Below are the code and all the weights of a small trained network. Each question names an input and a target symbol and asks about switching units off, where a switched-off unit gives its printed mean instead of its output.

import numpy as np


def w(rows, s, z=0):
    codes = np.array(rows[::2]) - 128.0
    scale = np.full(codes.shape[1], s)
    scale[-1] = z or s
    return codes * scale


def f(y):
    return np.maximum(y, 0)


def softmax(a):
    e = np.exp(a - a.max(-1, keepdims=True))
    return e / e.sum(-1, keepdims=True)


def log_softmax(a):
    a = a - a.max(-1, keepdims=True)
    return a - np.log(np.exp(a).sum(-1, keepdims=True))


def net(x, mask):
    ids = ['Δβγεηθλπτω'.index(c) for c in x.split()]
    T = len(ids)
    res = E[ids] + P[:T]
    u = 0
    for l in range(3):
        q, k, v = (res @ M[l].T for M in (Q, K, V))
        z = softmax(np.where(np.tri(T) > 0, q @ k.T / 4**0.5, -1e9)) @ v
        res = res + np.where(mask[u], z, O[l][:, -1]) @ O[l][:, :-1]
        u += 1
        y = f(res @ A[l][:, :-1].T + A[l][:, -1])
        res = res + np.where(mask[u : u + 12], y, B[l][:, -1]) @ B[l][:, :-1]
        u += 12
    return log_softmax(res[-1] @ U[:, :-1].T + U[:, -1])


Q, K, V, O, A, B = {}, {}, {}, {}, {}, {}
E = w([
[58,189,131,158,90,71],'Δ',
[102,103,175,110,166,34],'β',
[153,232,114,111,209,164],'γ',
[174,169,190,44,142,119],'ε',
[120,111,180,54,86,57],'η',
[113,236,87,147,212,36],'θ',
[206,128,83,130,115,108],'λ',
[177,253,101,142,75,122],'π',
[106,137,33,131,116,125],'τ',
[124,61,34,157,197,132],'ω',
],0.017)
P = w([
[139,138,144,250,2,220],'0',
[64,86,153,68,111,58],'1',
[96,93,133,89,126,61],'2',
[120,89,125,100,126,53],'3',
[142,102,117,111,122,55],'4',
[148,101,109,118,123,44],'5',
[159,104,102,125,131,37],'6',
[159,113,89,136,145,28],'7',
[172,111,88,129,139,36],'8',
[176,116,81,145,137,25],'9',
[190,116,70,142,153,27],'10',
[186,119,65,143,138,27],'11',
],0.0069)
Q[0] = w([
[171,105,98,117,135,88],'0.h1',
[138,189,138,130,146,55],'0.h1',
[58,85,179,131,94,247],'0.h1',
[126,138,113,123,121,107],'0.h1',
],0.012)
K[0] = w([
[168,38,151,149,78,184],'0.h1',
[106,95,172,139,81,228],'0.h1',
[100,147,102,51,206,2],'0.h1',
[92,145,124,122,105,169],'0.h1',
],0.0069)
V[0] = w([
[148,143,217,139,71,90],'0.h1',
[129,136,222,179,73,3],'0.h1',
[88,142,105,119,123,168],'0.h1',
[161,78,199,71,97,150],'0.h1',
],0.005)
O[0] = w([
[124,218,53,64,151,201,218],'0.h1',
[161,132,86,122,177,63,237],'0.h1',
[117,95,196,26,161,253,134],'0.h1',
[48,55,78,80,24,168,3],'0.h1',
],0.0069,0.0022)
A[0] = w([
[121,66,107,149,150,39,152],'0.n1',
[73,54,134,100,170,55,120],'0.n2',
[163,212,162,43,94,131,115],'0.n3',
[152,132,89,147,206,219,179],'0.n4',
[132,142,86,84,132,95,137],'0.n5',
[139,108,194,93,102,173,89],'0.n6',
[167,123,112,99,109,208,121],'0.n7',
[61,135,164,36,165,123,146],'0.n8',
[175,176,192,127,188,75,139],'0.n9',
[201,111,118,107,31,254,77],'0.n10',
[63,77,170,173,159,162,92],'0.n11',
[140,53,93,144,147,118,4],'0.n12',
],0.0084,0.0036)
B[0] = w([
[194,101,185,143,99,123,228],'0.n1',
[192,105,94,218,119,253,195],'0.n2',
[111,120,125,107,47,145,230],'0.n3',
[99,112,165,81,44,206,173],'0.n4',
[119,59,102,99,87,94,218],'0.n5',
[92,129,145,166,171,137,133],'0.n6',
[142,189,113,216,155,74,135],'0.n7',
[125,82,142,198,156,92,171],'0.n8',
[134,107,180,50,117,103,254],'0.n9',
[151,178,77,200,223,169,140],'0.n10',
[96,99,182,77,38,48,132],'0.n11',
[159,169,73,64,98,128,147],'0.n12',
],0.0064,0.0076)
Q[1] = w([
[128,161,91,129,130,136],'1.h1',
[112,116,148,109,138,120],'1.h1',
[246,177,140,165,84,126],'1.h1',
[64,102,148,140,158,113],'1.h1',
],0.011)
K[1] = w([
[246,84,193,219,123,96],'1.h1',
[68,77,55,143,254,94],'1.h1',
[170,203,62,175,85,197],'1.h1',
[66,116,164,59,221,138],'1.h1',
],0.0058)
V[1] = w([
[134,230,159,208,141,106],'1.h1',
[62,114,140,131,87,96],'1.h1',
[244,140,254,158,142,126],'1.h1',
[120,133,115,206,192,184],'1.h1',
],0.007)
O[1] = w([
[244,201,72,116,162,132,253],'1.h1',
[79,232,254,165,42,131,88],'1.h1',
[193,179,202,82,155,138,192],'1.h1',
[164,213,49,136,180,170,50],'1.h1',
],0.0051,0.0045)
A[1] = w([
[151,11,93,80,181,189,135],'1.n1',
[147,139,212,100,184,153,3],'1.n2',
[129,75,194,63,151,107,119],'1.n3',
[84,86,220,107,119,111,108],'1.n4',
[180,61,108,181,240,159,81],'1.n5',
[38,135,163,74,218,142,94],'1.n6',
[219,74,75,194,98,63,118],'1.n7',
[74,52,195,132,103,181,121],'1.n8',
[81,119,148,25,250,185,97],'1.n9',
[65,154,20,118,3,215,135],'1.n10',
[93,76,111,41,101,109,144],'1.n11',
[98,101,149,101,67,93,164],'1.n12',
],0.0074,0.0042)
B[1] = w([
[145,78,176,125,50,138,177],'1.n1',
[76,103,98,166,225,114,140],'1.n2',
[149,130,61,92,138,109,180],'1.n3',
[199,137,65,140,175,149,160],'1.n4',
[1,152,129,15,83,152,164],'1.n5',
[170,120,145,155,95,150,132],'1.n6',
[61,119,159,40,66,70,254],'1.n7',
[176,171,133,117,136,28,143],'1.n8',
[122,70,187,136,38,119,140],'1.n9',
[170,107,149,161,111,136,173],'1.n10',
[131,141,45,165,155,127,174],'1.n11',
[199,63,124,211,106,155,184],'1.n12',
],0.0063,0.0099)
Q[2] = w([
[41,75,161,170,254,231],'2.h1',
[144,26,147,127,209,96],'2.h1',
[59,180,130,194,161,182],'2.h1',
[173,128,113,110,99,85],'2.h1',
],0.0081)
K[2] = w([
[87,11,208,44,115,104],'2.h1',
[132,46,147,177,154,116],'2.h1',
[27,108,212,3,46,47],'2.h1',
[183,161,196,152,67,254],'2.h1',
],0.0058)
V[2] = w([
[32,88,109,2,134,135],'2.h1',
[90,74,20,168,87,108],'2.h1',
[200,62,172,116,121,255],'2.h1',
[163,77,166,252,97,82],'2.h1',
],0.0065)
O[2] = w([
[71,189,136,110,68,89,7],'2.h1',
[179,166,144,74,127,255,92],'2.h1',
[76,149,108,25,190,105,113],'2.h1',
[62,13,152,47,106,90,121],'2.h1',
],0.0073,0.014)
A[2] = w([
[166,106,26,192,63,186,162],'2.n1',
[95,254,117,161,100,184,103],'2.n2',
[92,134,134,207,132,124,129],'2.n3',
[186,160,185,73,74,125,127],'2.n4',
[50,154,91,122,181,89,49],'2.n5',
[60,62,99,53,162,75,130],'2.n6',
[60,95,88,117,107,183,3],'2.n7',
[94,140,210,114,17,48,118],'2.n8',
[150,88,197,135,116,56,188],'2.n9',
[171,137,31,104,125,149,74],'2.n10',
[192,115,218,197,63,143,153],'2.n11',
[102,56,53,155,82,94,109],'2.n12',
],0.0091,0.005)
B[2] = w([
[147,122,195,170,104,97,217],'2.n1',
[74,34,146,118,195,69,147],'2.n2',
[243,106,101,88,115,1,135],'2.n3',
[143,95,201,62,220,138,200],'2.n4',
[159,81,160,132,74,92,131],'2.n5',
[121,118,38,130,92,169,200],'2.n6',
[176,197,134,118,231,66,137],'2.n7',
[53,170,182,82,111,64,199],'2.n8',
[40,151,49,121,163,139,252],'2.n9',
[160,131,172,89,28,106,189],'2.n10',
[83,66,187,123,219,135,206],'2.n11',
[146,163,141,162,51,106,219],'2.n12',
],0.0073,0.014)
U = w([
[159,72,141,139,153,109,253],'Δ',
[151,138,143,61,110,74,101],'β',
[132,229,54,113,159,120,144],'γ',
[152,167,97,193,81,136,167],'ε',
[106,98,162,105,52,215,72],'η',
[81,137,140,226,162,113,175],'θ',
[159,212,222,110,127,101,74],'λ',
[244,90,76,148,166,152,65],'π',
[137,150,164,100,182,254,213],'τ',
[59,102,124,94,183,154,54],'ω',
],0.0087,0.0073)

Each question gives the input, a string of symbols that net reads in full, and the target symbol t.
The units are the heads (4 rows each of Q, K, V and O) and the neurons (one row each of A and B). Each row of codes is followed by its name. A weight is (code - 128) times the scale printed after its matrix; where a second scale follows, it is the last column's (O, A, B and U).
mask holds one flag per unit, layer by layer, with each layer's heads first. A switched-off unit (its flag False) gives its mean, the last column of its rows in O or B, instead of its output. The means were averaged over made-up inputs and are rounded, as every weight is.
A unit's drop is (log p(t) with every unit on - log p(t) with that unit switched off) / (log p(t) with every unit on - log p(t) with every unit switched off).
The circuit of an input: a set's keep is (log p(t) with only the set's units on - log p(t) with every unit switched off) / (log p(t) with every unit on - log p(t) with every unit switched off). Starting from the 12 units with the biggest drops (on a tie, the unit counted first), units are removed one at a time, each time the one whose removal leaves the highest keep (on an exact tie, the one counted first), for as long as the keep stays at least 0.8.
circuit, biggest first: the units of the circuit, biggest drop first
most important unit: the unit with the biggest drop
k most important neurons: the k neurons with the biggest drops, biggest first
k most important neurons of layer l: the k neurons of layer l with the biggest drops, biggest first
input λ τ β ω θ ω ω λ ε θ ω, target β: most important unit => 1.n5
input π π λ ω θ π π π θ, target π: circuit, biggest first => 2.h1, 2.n8, 0.n10, 1.h1
input β β β, target ω: circuit, biggest first => 2.n9, 1.h1
input θ Δ ω Δ λ η β, target θ: circuit, biggest first => 2.h1, 1.h1, 2.n9, 1.n12
input η β π, target η: circuit, biggest first => 0.h1, 2.h1, 1.h1, 0.n3
input η τ θ η, target η: circuit, biggest first => 2.h1, 1.h1
input π Δ Δ π, target π: circuit, biggest first => 2.n8, 0.n10, 1.h1
input η π θ π τ π π η β β, target η: circuit, biggest first => 0.h1, 2.h1, 1.h1, 0.n2
input η λ θ ω θ τ, target ε: 3 most important neurons => 2.n12, 2.n7, 2.n4
input ω λ π θ θ, target ω: 4 most important neurons of layer 0 => 0.n11, 0.n4, 0.n2, 0.n1
input η θ β ω η λ η, target η: circuit, biggest first => 2.h1, 0.h1, 1.h1
input η π γ ω π, target η: circuit, biggest first => 0.h1, 1.h1, 2.h1, 0.n3
input ω β λ, target ω: 2 most important neurons => 2.n9, 0.n11
input β π ω η ε β π ω, target β: most important unit => 2.n7
input η ε π π τ, target η: circuit, biggest first => 2.h1, 0.h1, 1.h1
input λ η Δ Δ π θ β λ, target β: 2 most important neurons of layer 1 => 1.n7, 1.n10
input ε ε ω π, target ε: 3 most important neurons of layer 1 => 1.n7, 1.n5, 1.n1
input λ γ π ω Δ β ω Δ τ λ, target λ: 3 most important neurons => 0.n10, 1.n5, 0.n2
input λ θ λ π θ β λ λ ω π η, target λ: 2 most important neurons => 0.n10, 1.n5
input ω η η, target ω: most important unit => 2.h1
input λ λ λ ω τ ω η ω, target λ: 2 most important neurons => 1.n5, 0.n10
input λ λ θ β η θ, target λ: 3 most important neurons of layer 1 => 1.n5, 1.n7, 1.n12
input η τ λ η γ η π τ π ω Δ π, target λ: 2 most important neurons => 2.n1, 2.n6
input Δ π τ Δ Δ π π ω τ, target ε: 2 most important neurons => 2.n4, 2.n12
input θ π β π β ω π θ π Δ τ η, target θ: 2 most important neurons => 2.n9, 1.n12
input ε γ Δ ε β λ λ ω β θ π λ, target ε: 3 most important neurons of layer 0 => 0.n10, 0.n2, 0.n5
